Each row has a hidden value; after the row comes its band, the name of the range that the value falls in. Each part has its own.
[ 284  -90  -40 -121  117  124 -216   94  207   51  -67 -199  -37  -41
   80 -184  173    1  -65  -30  293 -253  149    5  150  209  148  -49
 -185  -91 -112 -122   37 -159 -295  -69    6  -22  -96   72 -135 -123
  182   13  324 -275  -81 -150   40   13 -175  -61]	<74>
[ -30  238  181 -253  -24  -77 -167   38  -83  336  316  349   46  150
  -90   -2 -272   32 -208  -43  119  -67 -525   71 -123   69  120  -26
 -239 -155 -303   77  -36 -193 -195  181  312    6  134  -42  -91  -80
 -118   60 -296  438   33 -182  279 -385 -231  409]	<65>
[ 305   45 -102  -13  190  106 -163   73    6   56  -15  153  216  120
  141   -6 -148  -59  187    6  142 -104   16   72 -115   77   20  124
 -329  -51  198  -97  194  224 -145 -157  -34 -136  257  -17 -263  198
 -377  120 -316 -158  -36   50 -213  -97  230   82]	<64>
[ 379   91  -33 -191   96   64   52  108 -363  -85  -17  -36  339 -155
  238  266 -156 -102  113  248 -132  -34  -48  -73  -70  -74 -156  103
 -188 -170  142 -101  158   48 -193  -77  -48  248  -51   58  -55 -116
 -112  158 -157 -210 -163  -36  -38  288  270  127]	<65>
[  50 -250 -258 -112  -77  221  -71 -197 -197 -248   42 -158 -109 -124
  -82  -32  -69  146  -68  137 -232 -100  210 -126  -70   96  -75   84
   96 -107   76  137   93   16 -295  -11   73  160 -144  -16  178 -329
   38  199  307 -109  -90 -141  101  370  138  -37]	<74>
[ 131   -2 -150  149  -20   61 -135 -385 -124 -153 -107  213   58   92
  210   79  -29  -47   30 -148  -94  124   90   53   88 -174   71   84
 -206   48  -71   69  -50 -144  116 -316    9 -164   30   39  -45  118
  -58  260 -156    5  109 -151 -231  133  162   37]	<82>
[ 100  -99 -155  -50  -91  299  -51 -251 -104 -219 -104  -99   69  -33
   89    3   68  134   -3   -9  -79    9  130  -61  -63  142  -38   53
   23    3   91   21  -55   64 -115   44   98  198 -129 -137  158 -171
  -75   91  127 -131  -84  -89   69  193  180  -26]	<74>
[ 503  155  -31  -44  190   19 -108  288  136 -240 -180 -212  119  -92
   23  146  334 -323  305 -115  297  -27   17  109   36   52  -20   82
 -128 -135  105 -147 -137  430   36  128  -92  137   79 -249    9  -22
 -394 -125  -92 -384   77  211 -126  104  -66   72]	<80>
[ 521  220   24 -115  225 -155   -7  252  -38   46   56  346  333   75
   93  196 -384 -234  261   30  133  -38 -351  247 -132 -272   -7  166
 -379 -142  110 -144  171  412  -20  -41   32    8  449  -98 -321   87
 -598   94 -721  -84   74  206 -212 -186  109  420]	<83>
[ 222   20 -286  -60   96   29 -162  103  -41 -290  -40   65  -76   17
  -50   20   42 -132  245   26  -44  -57  142   47   -1  -30   65  152
   45 -107   80   75  -93  175 -103 -134  -81  -24  194  -41   -4 -115
 -171  193   -9 -190   52   62 -152  197  101   39]	<74>
[  -9   18  -26  -43 -100  -20  -33 -401 -131 -257  103  223  -93   -7
 -119  -28 -314   28 -160   10 -263   30  -15   57  -92 -163   17    9
  -35   48 -114   70  -40  -54   60  -97  187  -36  -16   33   84 -252
  106  257 -153  217  102  -64    7   94   14  134]	<73>
[  97  113   23  -33  -64   13  -43    7   32  -72  -64  -67 -265   18
  121  -71  576   32  -64 -173   87  -81  148   13  241  319    8   69
  102 -129 -385  167 -333 -291  -70 -144 -139 -207 -200  115   58  221
  197  -11  279  105  -86 -120  142   76 -131 -183]	<64>
[-270 -184 -256  -70  -25  -28 -251  -69 -152  194   49  179 -181   10
 -174    9  183 -107   19  -21   47  126  -10   54  165  -25  181   -1
  -76 -268 -228  341  -84 -254 -113  104   54 -133   26 -192  350 -142
    5  -17  142  207  163 -249   87   26 -245  240]	<80>
[ 212   73 -207  -41  113   45 -219  144   87 -184  -20  125  182  -10
  -78  -37 -125 -211  334   55  124  -84   88   66 -194   23  -67  -51
  -96   22  324 -204  -52  342  -19   82   81  -49  327 -135  -66 -130
 -240  173 -293 -249   41  146 -150  -48   91  242]	<80>
[ 112  -94 -139 -117   65 -268   76  246 -196  -38   64  152 -183 -140
 -259  125  -67 -239  168  223 -137  -15   40  154   69 -210 -239  148
  115 -277  -57  229   46  171 -106   -6 -144 -177  141   -9  233 -122
  -98   82 -122   60   23   77   -5  233 -144  281]	<83>
[ -69  292 -119 -135  161 -280 -188 -116 -449  237  183  274  -61  111
   49  166 -104 -104    3   20  -41  179 -169  280  226  -15  287  153
 -378 -367 -209  203   44 -440 -114 -108 -111 -308   53   55   71   63
   35  -20 -188  368   46   45 -146   95  152   32]	<74>
[-169 -104  -63  -48 -240  333    8 -458  -31 -197  -12   -5  -86   26
   -6 -207  117  342 -276 -112 -167  -42  173  -95 -123  431   14  -45
   52   69  -72   71 -203 -130  -52  -27  157   29 -249  -78   98  -34
   82   51  126  188 -136 -120  197  -33  157 -159]	<73>
[  95   88   85  -70    6  238  -52 -251  -47 -160  -30   31   68  134
  -14  -95 -315  168 -195   65 -156 -115   68  -38 -231  197 -126   67
  -27  194  164  -86   31   93 -133 -179   76    3  -82   93  -89 -100
   -7  202 -113   15 -208  -25  -14   41  208 -112]	<74>
[  81    0   73  -23  134  252 -154  -36   75   60 -189 -288    1   60
  -92  -75  147  -10 -102  -35  224  -35  193   26   -4  404  -33   48
 -159    3  156  -65   36  118 -137    8  -88  -48 -242 -155  127   30
  -78 -189  175 -170 -138   23  -47   46   -3 -225]	<73>
[-200  -50  -23 -140  -71   67 -107  159  -95   19   49   48 -151  -10
 -243  -70   97  -38 -153  135 -155 -153  112 -211 -125  296 -235  -56
  175  -49  -57  168 -217 -157 -182 -136  -31 -152  -99  119   64  -29
  145  184   91  158 -173 -245  179   35 -177   53]	<65>
[ 142   71   41  -83   65  -67 -184  -39   37   -1  115   67 -253   97
 -185  -90 -251  -25  -97   31   53 -122  -46  128   42  -81   -3  114
   23  -20 -154   92   75  -39 -214  -41   96 -150   41  107   63 -210
  146  195  117   70   43  -86   50   82 -209   99]	<64>
[ -49 -155  -81  -58  -80   12  -12 -353  -87 -210   77  219  -25  -61
 -197  -35 -289    1 -166    9 -248   21  -22   35 -151 -149   39  -37
 -134  -15  -48   80   14   86   70  -51  190   14   28 -101   60 -262
 -102  151 -252  187  129  -54   -9    7  -28  210]	<73>
[  68  -95 -333   65 -118   88 -156 -440  -41 -216   76  252   25  -47
  212 -139   56   91  262  -74    9   42  190  124   37  -74  136  -39
  -88  -18  -38    1    9  -37    8  136  216 -101  180  -93  174 -121
   57  210  -17   10  155  -22    4   37  223  177]	<74>
[ 236  314 -159 -132   77  215 -280  -85  -57 -146  -25  -96   68  158
   88  -63 -228  109  138   26  161  -38   46  145  -21  221  128  102
   -6   53  242 -211  -59  -41 -267  102  125  111   39  -47   37 -279
  126  158  162 -256 -133  112  -44  149  289  -94]	<80>
[ 104  -78  112  -32   24  197  137   40  217 -152 -246   30  -55   69
  -83 -176  244   45  -21   14    7 -130  248   36  -99  296 -210   78
  162  128   41   27 -148  373   12 -131 -170 -115  -53  -69   75  121
 -168 -105 -102  -41 -205   99   32 -109  -34 -117]	<74>
[ -23 -321 -115 -212 -100  170  126   58 -110 -220   -3  -68 -161 -172
 -142 -114  159  129 -205  211 -341 -249  267 -251  -96  256 -166   24
  210 -130 -102  208  -75  -17 -266 -229 -113   78 -208  120   36 -163
   87  129  229   18 -238 -192  201  197  -26  -79]	<65>
[ 246 -149   45  -23   42  183   68  -13  179 -229 -226 -492  -66 -166
 -149  -81  356   12 -174 -122  111 -150  291   15   -9  475 -193  -16
  -75  -63  133 -123 -106  286  -50    8 -133   16 -328 -164   15   12
 -186 -259  157 -258 -191  170   -3  154  -40 -282]	<83>
[ 118  190 -108  -47  263 -216 -236  -77 -282   77   35  154    6  101
    2  172 -219 -226  -20   -9  -39   97  -70  207  149 -138  243  147
 -461 -230  -38   73  109 -232  -46 -328 -153 -278   82   93 -147   45
  -89   84 -253   89   89   34 -360  166  108  -20]	<64>
[ 113 -140 -176 -100  -73   92   70  -99   -4 -275  -81   12  -93  -75
  -94  -53   61   65   13    6 -116  -44  122   83  -10   52  -27   66
  111  -82   -9   77 -134  162  -54    8   20   76   -1 -135  124 -200
 -103   32    2  -57  -39   62   51  128   25   51]	<64>
[-147  -85  -12  -87    4  -71 -132 -116 -304  290  182  274  -30   89
 -182  149 -341  -46 -227   42 -150   69 -288    6  -67 -135  -30   94
 -256 -201 -146  297  153 -160 -152  -91  119 -126   44  -24   38  -13
 -220  144 -252  368   69 -273   33  -14 -127  311]	<83>
[ 630  180  295 -247  249 -137   72  313  153  126   56   -7  141    1
 -114   37 -492 -120   -6  135  299 -208 -335  322  -56 -152 -114  138
 -222  -88   35 -251  304  445 -250  182   85  138  151  -67 -138 -257
 -266  -91 -298 -183  -81  246   32 -125 -183  313]	<82>
[-105  109 -263 -104 -181   92 -113 -200 -137 -237   76  185  -60   20
   20  -90   67  127   12  -70 -150    1   73   -2  -42  235  118  -46
   65  -64  -69   42 -358 -262  -26  -41  134  -41   39  -19    4  -81
  127  214  -21  144  -29  -47   81   11  175   35]	<73>
[ -60 -142 -142  -24  -83  340   14 -180 -216 -174 -116  102  192   23
   63   39   -2   99    7  113 -285    7  179 -211 -264  197 -217   59
   33   72  233   89  -42  166  -57 -165  -16   79  -49  -66   66   45
 -243  183 -164  -11 -183 -134   -8  103  313   -4]	<80>
[ 332  109    7 -198  123  -81   28  259 -248  -69  -20  107  105   20
 -169  218 -571 -176    1  321 -191  -59 -142   48  -76 -267 -264  181
   85  -20  150  -15   83  152 -239 -196  -74  148   58   96   -4 -358
  -60  276 -165 -167 -174   -7  -92  261   12  258]	<84>
[  59   79  -72 -209   26  -91  -29  -52 -318  -67   47   83  -19  -68
  -10  108 -192  -50 -158  152 -230   -8  -28   19   87  -67   86   44
 -120 -189 -140   67  -52 -352 -140 -240  -39   12 -120  154  -29 -218
  235  176   -9   82  -73 -117  -29  237   34   36]	<73>
[ -52   14  -49    1   96  160 -119 -105 -172   -8 -152    6   25  137
  -68   28 -134  -15 -105   85 -144   12  186  -33  -85  192 -133  110
  -88   54  215   56    4  -27  -93 -323 -151 -195  -96   66   -7   89
  -49  127  -89  -18 -183  -66 -190  165  178 -168]	<64>
[ -67  102  -86  -62  153   49 -281   97  -83  102 -118  137   98  172
 -178  128  -74 -239    3  -49   67  109 -122   37  -63   40  106   40
 -227  -68  117   71 -150   23    5 -123  -31  -67  110 -184  -13  -17
 -300   17 -267   11   52  -76 -191  -60  -87  136]	<80>
[-314 -342 -301   64 -100  173 -212 -222 -275   35 -103 -113 -143  -33
 -223   53  106  -24 -205   24 -208  101  278 -193   72  185 -129  -24
    5  -93   46  288 -103 -307 -145 -210  -81 -130 -295  -65  281  -96
   75  126  325   27  -78 -352  -43  325  -32  -49]	<84>
[ 200  178  107 -213  -67  127 -132 -103  -27   21  157 -102   76  -17
  141  -40   60  161 -240 -133  131 -157 -229  -45  -31  311  121  -67
 -216 -121 -224 -102 -111 -250 -237  136  246  192 -165    9 -153 -122
   45   27   89   90 -101 -147  267  -93  -36   45]	<80>
[ 334  295  -72  -63  184   31 -299   67  -39  -77  -61  -62  275   38
   54  164 -164 -251  121 -109  223   38 -143   97  -49   20  152   -9
 -413  -73  214 -274  -73   42    6  -17   92   83  112 -138 -228  -71
 -231   85 -262 -267   86   81 -252   30   93  109]	<73>
[ 212  127  118  -82  176 -192  -91  133  -33   -9   29 -142 -102 -102
 -194  132  193 -296    3  -55  158    9  -79  153   85   40  -42   60
 -202 -245 -122   58   -7  176   -8  137  -85  -85  -77 -136  158  -51
 -202 -197  -64   45   93  133  -16  103 -242   73]	<80>
[ 309  -55  206  -84   37  140  166  179  228 -273 -339 -309   29 -126
 -166   24  261 -139 -137  -32   45 -131  125  -20  -77  199 -311  -12
   99   68   84 -129 -254  403   72  -55 -123  149 -232 -134   11  -80
 -191 -154  -62 -272 -181   94   33   88 -239  -65]	<64>
[ 108  187  115 -125  169   23 -131  102  -19   -8  -29 -139   -2   37
 -236  -22 -180 -118  -70  115   82  -84   57   88 -113  246 -146   26
  -85    6  209 -131   17  153 -138   20  -50  -94  -83  -21   56 -139
   -2  -32  -57  -69 -153  143  -54   68  -19  -64]	<65>
[   2  -53    9 -141   26   -7   18  -77 -166  -29   38   50  -62  -42
  -80  -35  -95   34 -193  143 -203 -113   96  -17  -37  121  -98   29
  -66  -91  -58   84   33 -113 -161 -199  -71 -126 -119  145   -9  -80
   97   95  -41  133 -165  -71   29  119   23  -36]	<74>
[ -30   78   18 -211 -112  103 -112   10  -21  142  110  -88  -44   23
 -145  -66  -37  158 -246  -80  120 -106 -198   31  -59  380  -31  -68
  -50 -138  -78  -17 -190 -192 -249  215  229   64 -113 -108   -5 -137
    6  -27   61  138 -150  -97  283 -111 -136  116]	<83>
[  96  -86  -17 -160   -1  -20   57  254    5  -75 -118   42   42 -137
 -207  100  107 -229   31   71   -5  -16  -52    2  -44  -34 -133  -31
   28 -148  -30   47 -201  192   30   48  -13  114   18 -193  107 -152
 -188  -41 -177  -64   12  -30   71    0 -266  286]	<73>
[-130  -56  -95    2  -52  220 -317 -247  -69   72   57  236    3  179
   46 -124 -192   87 -120   24  -75  -79   61 -170 -109   55   26  -23
  -71  132  -40   97   13 -282 -187 -228  167 -145   29  155  -47  -44
  167  392   58  105  -26 -407   27  -32   11   91]	<80>
[-136   60   30 -131 -132  -31   27 -353 -286   52  242   73 -245   56
 -146  -88 -174  283 -370   23 -218  -24  -38   96   33  303  -49   83
   12 -122 -239  207   -8 -303 -250  -12   49 -148 -263   85  185 -121
  181   19  141  447 -198  -29  212   73  107  -85]	<84>
[ 101  136  -55 -190   61  -40  -74  347  -29  123  -71   13  -77   -2
  -13   22  335 -133  127   30  213  -30   -1  101  192  211   54   59
   35 -252 -176   81 -241 -147 -154   46 -130  -61   -9  -73  123   32
   61 -106  116  -37  -77  -20  104  -13 -168   79]	<73>
[  96 -143 -119  -92  -96  343  -52 -223 -176 -156   -9   78   74   50
  102   14 -153  187  -46  104 -204  -50   26 -171 -158   -2  -57  143
   78   42   26  142   87   72 -236  -76  138  254  -50  -26  102 -194
 -104  273   96  -46  -87 -258  120  162  180   81]	<80>
[ -52  -17   75 -185 -127  127   41  -84 -270  100   88  240   44  141
 -173  106 -489  147 -327  141 -289  -13 -297  -92 -199  -25 -204  116
   84   20  -61  194  -21  -57 -235 -119  153  167  -69    7   38 -214
 -129  238 -166  256 -186 -266  185   -7  -25  269]	<84>
[ 185  -89  -67 -115  -37  115  -24 -109 -102  -73   17  128  -78   91
 -162   40 -493   81  -36  147 -102   -6 -130  102  -57 -272 -100  217
  164   26   11  140  149  186 -249   45  176  196   64  -91  225 -410
  -75  240   52  -53   -3 -111   88  175  -45  274]	<82>
[ -64 -199  -45 -174   69 -291   44    6 -177   68  103  178 -214 -122
 -438   20 -447 -160 -153  279 -214  -26  -22  206   40 -303 -140   32
  -17 -193  -72  180  174    8 -134  -30   -7 -186   35   30  232 -406
  116   76 -132  186   22    1    3  177 -281  301]	<83>
[ -43   92  122 -194   42  -57    1  254   66  146    4   71 -203  129
 -371  -65  -38  -21 -189    7   61 -103 -140  142  -48  275 -115   84
   83 -114  -91  133 -197   90 -148    2  -53 -158   11  -82   32   -5
 -151 -117 -134  208 -148   60  128 -166 -270   84]	<83>
[ 124   68  -31  -89  106  151 -105 -162  190 -166 -164 -138 -117   90
 -122 -204   92   72  -67 -113  189  -32  172  242   74  307  237   51
  -83   11   38  -97 -115  130  -55   43  -34  -15 -105 -204  112 -191
   -8 -217  124 -119  -56  227  -68  -27   20 -224]	<65>
